What each symbol does to the objects:
$: q937->q85, q678->q208, q871->q836, q116->q57, q930->q308, q79->q758, q813->q915, q328->q809, q746->q325, q389->q978, q989->q79, q682->q989, q347->q351, q667->q443, q443->q749, q14->q683, q749->q683, q409->q328, q299->q478, q758->q856, q423->q57, q836->q695, q838->q332, q197->q350, q809->q328, q915->q311, q311->q930, q646->q937, q695->q784, q856->q723, q57->q978, q208->q14, q332->q197, q350->q838, q732->q838, q1->q793, q214->q79, q723->q501, q793->q682, q351->q332, q683->q746, q308->q678, q707->q813, q56->q678, q784->q1, q978->q299, q501->q871, q478->q707, q85->q838, q325->q214, q778->q56
%: q937->q347, q678->q14, q871->q695, q116->q978, q930->q351, q79->q856, q813->q423, q328->q116, q746->q214, q389->q838, q989->q328, q682->q57, q347->q443, q667->q749, q443->q350, q14->q746, q749->q678, q409->q809, q299->q707, q758->q723, q423->q732, q836->q784, q838->q197, q197->q311, q809->q57, q915->q389, q311->q308, q646->q423, q695->q214, q856->q501, q57->q299, q208->q683, q332->q350, q350->q930, q732->q332, q1->q682, q214->q758, q723->q871, q793->q989, q351->q937, q683->q325, q308->q646, q707->q915, q56->q208, q784->q793, q978->q478, q501->q836, q478->q813, q85->q667, q325->q79, q778->q678
+: q937->q443, q678->q746, q871->q1, q116->q809, q930->q937, q79->q501, q813->q57, q328->q813, q746->q1, q389->q197, q989->q116, q682->q809, q347->q778, q667->q56, q443->q678, q14->q214, q749->q208, q409->q57, q299->q915, q758->q871, q423->q332, q836->q793, q838->q299, q197->q308, q809->q299, q915->q838, q311->q646, q646->q667, q695->q682, q856->q214, q57->q707, q208->q325, q332->q389, q350->q351, q732->q732, q1->q409, q214->q723, q723->q695, q793->q328, q351->q347, q683->q79, q308->q347, q707->q389, q56->q683, q784->q214, q978->q813, q501->q784, q478->q423, q85->q749, q325->q723, q778->q325

The rows follow the links: the fewer symbols apart two objects are, the more alike their rows tend to be.

Rows of some objects; one shown again gets a slightly different row:
q57: -34 0 0 5 4 9 15 2 -23 -3 -5 20 3 13 -30 4 -11 8 -14 -1 -14 -6 15 17 16 -8 11 2 16 9 5 5 -21 11 5 0 13 -36 -8 1 26 10 12 -2 -29 0 -3 -3 -26 16 -9 -12 -1 -4 -17 9 19 8 24 15 -3 36 20 -17 20 50
q749: -10 -1 -9 7 0 26 -10 -8 3 -24 3 -5 -31 -9 44 -1 5 -5 18 17 9 -2 8 -11 -31 -12 -18 1 -8 -30 -23 -19 -8 -10 -17 24 -13 27 -3 5 -22 1 -11 -7 -7 -3 16 -3 3 -8 -10 -13 -7 22 -1 3 -18 23 -43 15 -21 -1 -6 2 -30 -11
q646: 8 -46 18 -6 14 10 -12 -17 7 18 12 -8 -8 -20 26 2 -4 -6 20 -3 31 -21 -34 -7 7 17 -23 14 8 -4 9 -28 6 -20 -17 5 -21 30 -8 -9 -11 10 5 -6 19 -12 18 18 12 -7 8 1 -9 -9 -18 -11 -17 -1 -2 -9 1 23 -12 23 -17 11
q14: -2 28 -18 8 -12 17 -3 5 8 -29 -2 -8 -26 3 24 -4 9 -4 7 16 -6 20 28 -11 -34 -27 -4 -14 -18 -27 -27 -2 -6 -1 -4 18 -6 12 5 11 -24 -8 -15 -3 -11 4 6 -15 0 -4 -17 -12 4 26 12 5 -14 18 -42 19 -16 -24 -3 -6 -18 -25
q793: -26 3 -13 -2 0 -17 11 -1 -12 -3 -8 14 13 -8 -5 9 -3 16 -4 -2 -32 -25 5 20 2 24 18 9 5 7 -9 30 -6 24 13 -5 32 -22 5 -6 35 -6 9 10 5 -2 -18 20 -6 -6 26 11 -9 -6 12 -9 39 1 28 -12 -3 -2 12 -37 3 -25
q443: -2 -32 3 0 11 16 -15 -18 5 -4 10 -6 -21 -23 49 2 0 -5 24 7 25 -22 -20 -9 -18 12 -23 14 1 -19 -9 -26 0 -14 -20 14 -18 37 -6 -4 -17 6 -3 -7 10 -10 17 14 11 -13 8 -1 -12 5 -9 -7 -16 12 -25 -3 -14 9 -12 9 -30 -11
q778: -5 4 -13 5 -1 22 -11 -7 7 -24 3 -8 -29 -11 44 -2 4 -5 17 15 9 0 9 -11 -35 -9 -16 -2 -12 -30 -25 -16 -5 -8 -14 21 -13 27 0 5 -24 -2 -13 -5 -4 -4 14 -3 5 -10 -8 -9 -5 20 3 0 -15 21 -44 12 -18 -8 -8 -1 -31 -22
q351: 13 -44 16 -6 14 -1 -15 -15 8 20 11 -7 1 -22 26 2 -2 -4 17 -6 30 -26 -39 -6 7 27 -19 17 7 1 11 -22 12 -15 -14 -3 -16 32 -5 -11 -6 8 7 -3 25 -10 11 21 16 -9 16 11 -9 -12 -11 -12 -13 -8 2 -19 5 14 -12 20 -16 -3
q836: 8 13 -8 -5 -8 -33 6 8 4 5 -8 1 25 -1 -11 3 3 9 -10 -6 -23 -2 0 10 3 19 18 0 -6 11 -1 32 13 16 19 -17 24 -8 12 -4 16 -18 -1 13 17 7 -25 9 11 -11 24 21 1 -10 24 -7 24 -17 20 -22 8 -38 0 -19 8 -48
q915: 9 -1 19 0 4 7 2 4 -6 16 4 4 9 19 -39 -8 -5 -7 -14 -9 17 18 -1 -4 29 -16 -2 -4 11 18 25 -15 -3 -9 -1 -9 -14 -16 -7 3 0 16 10 -6 -13 0 8 -17 -11 24 -24 -9 13 -8 -22 11 -16 -8 14 12 15 32 5 24 26 62
q56: -8 12 -14 6 -4 25 -8 -4 4 -26 2 -7 -32 -5 37 -2 5 -4 15 16 5 5 18 -10 -35 -19 -13 -7 -11 -30 -25 -14 -11 -6 -13 23 -10 19 0 8 -23 0 -12 -7 -9 -2 14 -9 -1 -5 -14 -14 -4 23 3 5 -16 23 -44 17 -20 -6 -5 -1 -27 -13
q409: -44 -1 -10 3 4 3 12 -3 -24 -9 -9 22 1 -1 -10 9 -7 15 -5 1 -25 -24 13 21 5 11 12 11 15 4 -9 16 -24 21 5 2 25 -30 -3 -3 37 7 12 4 -16 -3 -8 11 -20 3 10 -3 -11 -1 -6 -2 34 14 26 7 -9 27 17 -36 7 16
q325: 10 36 -18 4 -17 5 0 8 12 -26 -6 -11 -18 3 15 -3 9 -4 4 14 -11 27 29 -9 -29 -24 1 -18 -22 -22 -23 9 1 -2 4 13 -3 8 8 9 -24 -14 -18 1 -3 7 -1 -17 5 -6 -12 -5 6 22 23 5 -11 9 -34 11 -11 -38 -6 -5 -13 -38
q667: -7 -22 -2 5 9 25 -11 -15 6 -15 6 -6 -27 -17 50 1 -1 -6 21 15 19 -11 -7 -8 -25 1 -22 6 -4 -27 -15 -25 -5 -13 -19 20 -20 30 -7 -1 -21 1 -9 -9 -3 -8 18 6 5 -12 -3 -9 -12 13 -9 0 -20 19 -35 7 -19 7 -9 7 -30 -5
q501: 23 23 -5 -3 -13 -31 6 13 13 4 -8 -8 22 5 -14 -1 7 4 -12 -4 -21 15 4 2 0 7 18 -10 -15 9 0 28 18 10 19 -14 16 -5 13 2 2 -22 -6 11 13 10 -23 -1 14 -10 16 20 7 -5 31 -5 11 -20 11 -18 10 -49 -3 -9 9 -49
q389: 17 -7 21 -2 8 5 2 4 -1 22 5 -1 11 15 -36 -7 -5 -9 -12 -9 20 19 -8 -4 30 -15 -3 -6 9 18 30 -17 4 -13 -1 -10 -17 -12 -7 1 -7 12 6 -6 -8 3 7 -14 -6 19 -21 -7 12 -11 -19 11 -20 -15 14 8 17 24 2 32 26 59

Each walk starts at a row. The symbols on each line, taken left to right, move it on to the next object.
Each answer is a row, close to the row of the object it stands for.
---
27 -15 25 -4 7 1 -6 2 5 25 9 -6 10 9 -27 -8 -1 -12 -6 -15 31 13 -21 -11 26 -8 -10 0 8 18 29 -22 9 -17 -7 -12 -22 4 -5 1 -12 14 7 -5 1 -1 11 -11 2 17 -15 -2 10 -13 -19 6 -26 -16 7 -1 20 21 -6 39 17 48
+ + $: 21 -42 23 -5 13 0 -13 -12 7 26 12 -8 5 -13 8 -1 -2 -8 11 -9 36 -15 -39 -8 18 18 -18 14 10 8 21 -26 14 -18 -14 -7 -20 25 -6 -7 -8 12 8 -4 18 -9 12 12 13 0 6 7 -3 -15 -18 -7 -18 -13 6 -14 11 22 -12 32 -4 20
$ + $: 3 -31 7 0 11 22 -15 -16 5 -2 10 -8 -22 -18 41 -1 0 -8 24 8 30 -14 -20 -11 -11 3 -26 10 1 -20 -5 -31 0 -19 -21 15 -24 35 -7 -4 -21 8 -2 -8 7 -9 22 9 10 -7 -2 -5 -10 7 -14 -4 -22 10 -26 1 -11 16 -12 18 -27 4
---
-34 3 -11 0 0 -10 12 -2 -18 -6 -10 20 8 -5 -10 10 -7 18 -6 -1 -29 -24 9 22 4 19 17 11 8 8 -7 27 -15 25 11 -3 32 -28 0 -6 38 -2 9 8 -4 -1 -15 15 -13 -2 20 6 -9 -5 4 -5 41 7 30 -8 -5 10 15 -39 5 -8
% %: -13 4 10 1 2 11 12 5 -14 6 -1 12 5 19 -38 -2 -8 -1 -15 -4 -1 11 12 7 23 -19 6 -5 14 15 15 -6 -14 1 4 -3 -3 -32 -8 1 11 13 9 -3 -25 2 4 -14 -22 22 -21 -16 6 -6 -20 11 0 1 19 19 4 34 13 6 26 65
+ $ + %: 10 -3 20 -1 5 7 3 5 -7 18 6 2 8 15 -37 -5 -4 -6 -11 -10 16 15 -5 -4 31 -17 -3 -3 13 20 26 -16 -3 -10 -1 -7 -14 -16 -8 2 1 18 10 -4 -10 0 11 -14 -11 24 -22 -11 11 -9 -23 9 -15 -9 15 12 15 33 5 25 25 63
---
29 -25 26 -6 8 -5 -7 -1 7 31 10 -9 14 6 -20 -5 0 -12 -4 -14 31 9 -27 -12 28 -2 -11 1 8 18 30 -22 16 -18 -5 -13 -24 8 -5 -1 -13 11 7 -4 10 -2 10 -2 8 11 -7 0 7 -16 -17 0 -24 -20 11 -4 19 16 -6 40 14 36
+ % $ $: 28 -33 26 -8 10 -3 -9 -4 9 33 12 -9 11 -1 -10 -4 0 -11 2 -13 33 0 -33 -10 24 4 -13 3 8 14 26 -25 16 -21 -9 -11 -23 16 -5 -3 -14 10 7 -6 15 -5 12 3 11 5 -3 2 3 -16 -16 -3 -26 -17 8 -8 18 16 -9 41 9 29
% %: 13 -45 16 -7 14 5 -15 -16 8 19 12 -9 -4 -19 30 1 -1 -7 20 -4 32 -24 -38 -10 4 20 -21 16 6 -4 9 -27 12 -17 -17 1 -21 33 -5 -8 -12 7 3 -7 21 -12 14 20 14 -10 12 3 -10 -9 -14 -10 -18 -3 -6 -14 2 13 -12 25 -18 0
---
11 18 -9 -5 -11 -31 6 10 6 4 -7 -2 22 1 -13 0 5 7 -10 -5 -25 5 4 6 1 14 21 -7 -10 10 -2 33 15 15 20 -14 24 -11 12 -2 12 -21 -5 12 16 7 -24 5 11 -11 20 19 2 -7 26 -6 22 -17 18 -20 7 -41 0 -16 9 -51
+ % % %: -5 8 9 3 3 9 10 7 -12 7 -2 10 4 21 -40 -4 -8 -3 -17 -4 2 19 11 4 24 -22 5 -8 11 15 18 -8 -9 -2 3 -5 -5 -30 -7 5 5 12 6 -4 -24 4 4 -18 -20 24 -25 -14 10 -5 -20 14 -5 -1 15 19 8 31 14 11 27 65
% $ $: 15 -45 17 -7 14 -1 -16 -16 7 22 12 -7 2 -23 24 2 -5 -5 17 -8 30 -26 -41 -5 8 27 -18 18 8 2 13 -22 12 -15 -15 -5 -15 32 -4 -11 -4 8 7 -2 24 -11 10 21 15 -8 17 10 -8 -12 -12 -12 -11 -9 4 -20 6 14 -13 20 -15 0
---
-6 5 -12 7 -2 25 -8 -6 6 -25 3 -7 -32 -8 40 -1 5 -5 16 17 7 2 12 -11 -33 -15 -15 -3 -12 -30 -25 -15 -9 -7 -15 23 -13 24 0 7 -24 -3 -12 -7 -6 -3 14 -5 2 -8 -10 -13 -5 21 1 1 -16 22 -42 16 -21 -6 -7 -1 -29 -17
+ $ + %: 19 20 -7 -7 -12 -32 7 11 11 6 -7 -5 21 3 -14 1 4 6 -11 -4 -22 11 4 3 3 11 19 -10 -12 10 0 31 18 11 21 -15 19 -7 12 -1 6 -22 -5 12 17 8 -24 3 13 -11 19 18 6 -7 28 -7 16 -21 15 -18 10 -44 -1 -13 9 -50
$ + %: -39 5 -13 5 1 -5 11 -1 -20 -9 -9 20 7 -2 -5 8 -7 16 -8 1 -28 -24 11 22 -1 19 16 11 11 4 -12 25 -18 25 7 -2 32 -26 1 -2 36 0 7 7 -11 -1 -13 13 -17 -3 17 5 -11 -2 3 -5 40 11 23 -3 -9 11 16 -40 4 -7
---
-1 35 -21 7 -15 10 0 6 7 -32 -5 -8 -21 1 22 -5 8 -2 7 16 -12 20 30 -8 -32 -21 0 -15 -20 -23 -28 6 -5 2 1 16 1 8 6 9 -19 -11 -16 1 -7 5 0 -16 0 -5 -13 -7 5 24 19 6 -6 17 -37 14 -15 -29 -3 -12 -17 -34
+ + $ $: -46 -4 -7 4 7 5 12 0 -24 -7 -8 24 3 4 -14 8 -8 12 -10 -1 -21 -23 13 20 5 9 12 12 17 5 -5 13 -23 20 2 1 23 -31 -3 -1 34 10 12 -1 -23 -1 -5 9 -23 5 5 -6 -11 -4 -11 0 32 15 22 7 -10 31 18 -31 8 26
+ $ %: -16 6 6 3 2 11 13 5 -16 4 -2 13 3 20 -39 -2 -6 2 -14 -4 -3 9 14 8 21 -19 6 -4 12 14 14 -4 -16 2 4 -2 -1 -33 -9 3 12 14 9 -3 -25 2 2 -13 -23 22 -21 -16 7 -3 -19 12 3 3 19 19 5 35 14 2 26 60
---
6 16 -10 -4 -8 -29 6 8 4 2 -9 2 22 -1 -9 3 2 9 -10 -5 -25 -1 2 9 -1 19 20 -3 -8 8 -2 34 11 19 20 -14 26 -10 11 -4 18 -19 -2 13 13 6 -24 8 9 -12 23 21 0 -7 27 -7 27 -14 19 -21 7 -36 1 -23 7 -50
+ + % +: -24 11 -16 1 -4 -20 8 5 -9 -7 -11 13 13 -2 -4 8 0 16 -7 -4 -33 -20 11 17 -4 21 20 8 1 2 -13 33 -6 26 14 -6 35 -19 8 -2 31 -10 5 9 3 2 -19 15 -3 -8 24 12 -6 -2 17 -9 38 3 19 -13 -5 -15 9 -38 2 -38
% $ $: 20 41 -15 0 -19 -19 5 15 14 -13 -7 -10 4 8 -6 -3 9 1 -8 3 -23 26 22 -5 -14 -11 15 -18 -22 -3 -12 26 11 8 16 -6 13 -4 13 7 -9 -20 -14 9 8 12 -16 -12 9 -7 0 8 10 8 32 0 4 -8 -9 -5 2 -50 -2 -11 2 -50
